Below are the code and all the weights of a small trained network. Each question names an input and a target symbol and asks about switching units off, where a switched-off unit gives its printed mean instead of its output.

import numpy as np


def w(rows, s, z=0):
    codes = np.array(rows[::2]) - 128.0
    scale = np.full(codes.shape[1], s)
    scale[-1] = z or s
    return codes * scale


def f(y):
    return np.maximum(y, 0)


def softmax(a):
    e = np.exp(a - a.max(-1, keepdims=True))
    return e / e.sum(-1, keepdims=True)


def log_softmax(a):
    a = a - a.max(-1, keepdims=True)
    return a - np.log(np.exp(a).sum(-1, keepdims=True))


def net(x, mask):
    ids = ['Σβεζηθμξ'.index(c) for c in x.split()]
    T = len(ids)
    res = E[ids] + P[:T]
    r = res
    for j in range(2):
        rows = slice(4 * j, 4 * j + 4)
        q, k, v = (r @ M[0][rows].T for M in (Q, K, V))
        z = softmax(np.where(np.tri(T) > 0, q @ k.T / 4**0.5, -1e9)) @ v
        o = O[0][rows]
        res = res + np.where(mask[j], z, o[:, -1]) @ o[:, :-1]
    y = f(res @ A[0][:, :-1].T + A[0][:, -1])
    res = res + np.where(mask[2:10], y, B[0][:, -1]) @ B[0][:, :-1]
    return log_softmax(res[-1] @ U[:, :-1].T + U[:, -1])


Q, K, V, O, A, B = {}, {}, {}, {}, {}, {}
E = w([
[81,144,9],'Σ',
[137,79,191],'β',
[139,157,239],'ε',
[173,24,36],'ζ',
[84,232,129],'η',
[9,29,76],'θ',
[191,76,198],'μ',
[171,29,126],'ξ',
],0.016)
P = w([
[159,94,188],'0',
[253,106,196],'1',
[192,92,179],'2',
[109,77,163],'3',
[213,95,185],'4',
[64,71,147],'5',
[117,75,160],'6',
[22,68,123],'7',
[34,71,138],'8',
[169,73,185],'9',
[73,70,140],'10',
[51,64,134],'11',
],0.0043)
Q[0] = w([
[111,189,60],'H1',
[152,44,178],'H1',
[197,13,163],'H1',
[86,93,94],'H1',
[235,53,31],'H2',
[99,65,140],'H2',
[138,6,214],'H2',
[98,105,39],'H2',
],0.012)
K[0] = w([
[164,147,198],'H1',
[32,97,79],'H1',
[5,105,37],'H1',
[136,67,129],'H1',
[134,51,109],'H2',
[104,75,137],'H2',
[129,93,158],'H2',
[109,146,90],'H2',
],0.019)
V[0] = w([
[173,110,143],'H1',
[132,173,113],'H1',
[162,143,154],'H1',
[100,176,109],'H1',
[109,166,181],'H2',
[170,8,167],'H2',
[105,141,46],'H2',
[68,95,116],'H2',
],0.015)
O[0] = w([
[180,94,173,99],'H1',
[164,140,156,2],'H1',
[161,130,70,53],'H1',
[136,93,126,52],'H1',
[144,230,119,215],'H2',
[60,90,179,150],'H2',
[254,97,121,45],'H2',
[177,121,192,193],'H2',
],0.0082,0.0035)
A[0] = w([
[17,9,140,157],'N1',
[99,56,25,202],'N2',
[111,158,215,252],'N3',
[167,83,57,155],'N4',
[63,253,212,232],'N5',
[79,220,123,17],'N6',
[145,191,8,100],'N7',
[116,166,13,143],'N8',
],0.0069,0.0035)
B[0] = w([
[121,226,157,250],'N1',
[162,74,188,157],'N2',
[104,165,2,186],'N3',
[160,23,84,143],'N4',
[232,56,50,234],'N5',
[198,49,224,175],'N6',
[176,109,176,192],'N7',
[125,150,199,175],'N8',
],0.0094,0.016)
U = w([
[146,154,142,135],'Σ',
[106,121,122,90],'β',
[104,143,119,66],'ε',
[114,118,6,151],'ζ',
[123,55,107,55],'η',
[104,64,172,81],'θ',
[76,201,64,255],'μ',
[78,166,186,176],'ξ',
],0.015,0.0089)

Each question gives the input, a string of symbols that net reads in full, and the target symbol t.
The units are the heads (4 rows each of Q, K, V and O) and the neurons (one row each of A and B). Each row of codes is followed by its name. A weight is (code - 128) times the scale printed after its matrix; where a second scale follows, it is the last column's (O, A, B and U).
mask holds one flag per unit, heads first, then neurons. A switched-off unit (its flag False) gives its mean, the last column of its rows in O or B, instead of its output. The means were averaged over made-up inputs and are rounded, as every weight is.
A unit's drop is (log p(t) with every unit on - log p(t) with that unit switched off) / (log p(t) with every unit on - log p(t) with every unit switched off).
The circuit of an input: a set's keep is (log p(t) with only the set's units on - log p(t) with every unit switched off) / (log p(t) with every unit on - log p(t) with every unit switched off). Starting from all 10 units, units are removed one at a time, each time the one whose removal leaves the highest keep (on an exact tie, the one counted first), for as long as the keep stays at least 0.8.
circuit, biggest first: the units of the circuit, biggest drop first
most important unit: the unit with the biggest drop
top k neurons: the k neurons with the biggest drops, biggest first
which heads matter: for each layer, one digit per head in row order, 1 if its drop is at least 0.15 and else 0, layers parted by /
drop of u: that unit's drop, to one decimal
input ζ ξ η η β, target μ: most important unit : N3
input ε μ ε θ ε θ ξ, target ξ: circuit, biggest first : [N5; H1]
input ξ β ξ η μ, target ξ: which heads matter : 01
input θ ξ η η μ η η β ε ε η β, target μ: which heads matter : 00
input ε η η η μ, target μ: which heads matter : 01
input θ η η ζ η ε θ θ η Σ, target η: circuit, biggest first : [H2; N1]
input η θ Σ β η ε ε ζ, target θ: circuit, biggest first : [H2; N5]
input η η θ μ η θ, target ξ: which heads matter : 00
input β μ β ε ε η η η η η ξ, target ξ: top 2 neurons : [N1; N5]
input θ β η ξ Σ ε ε η η ζ ε μ, target μ: which heads matter : 00
input θ η θ η θ ζ, target θ: which heads matter : 01
input ε η ξ η Σ, target η: top 2 neurons : [N4; N1]
input ε Σ μ ζ η ε ε, target ζ: drop of N5 : 0.5
input ε ζ ξ ε η θ, target ξ: drop of H2 : 0.1
input θ ζ β η η θ ε η η ε, target ζ: drop of N5 : 0.6
input η ξ ξ ε μ, target ξ: drop of N6 : -0.2
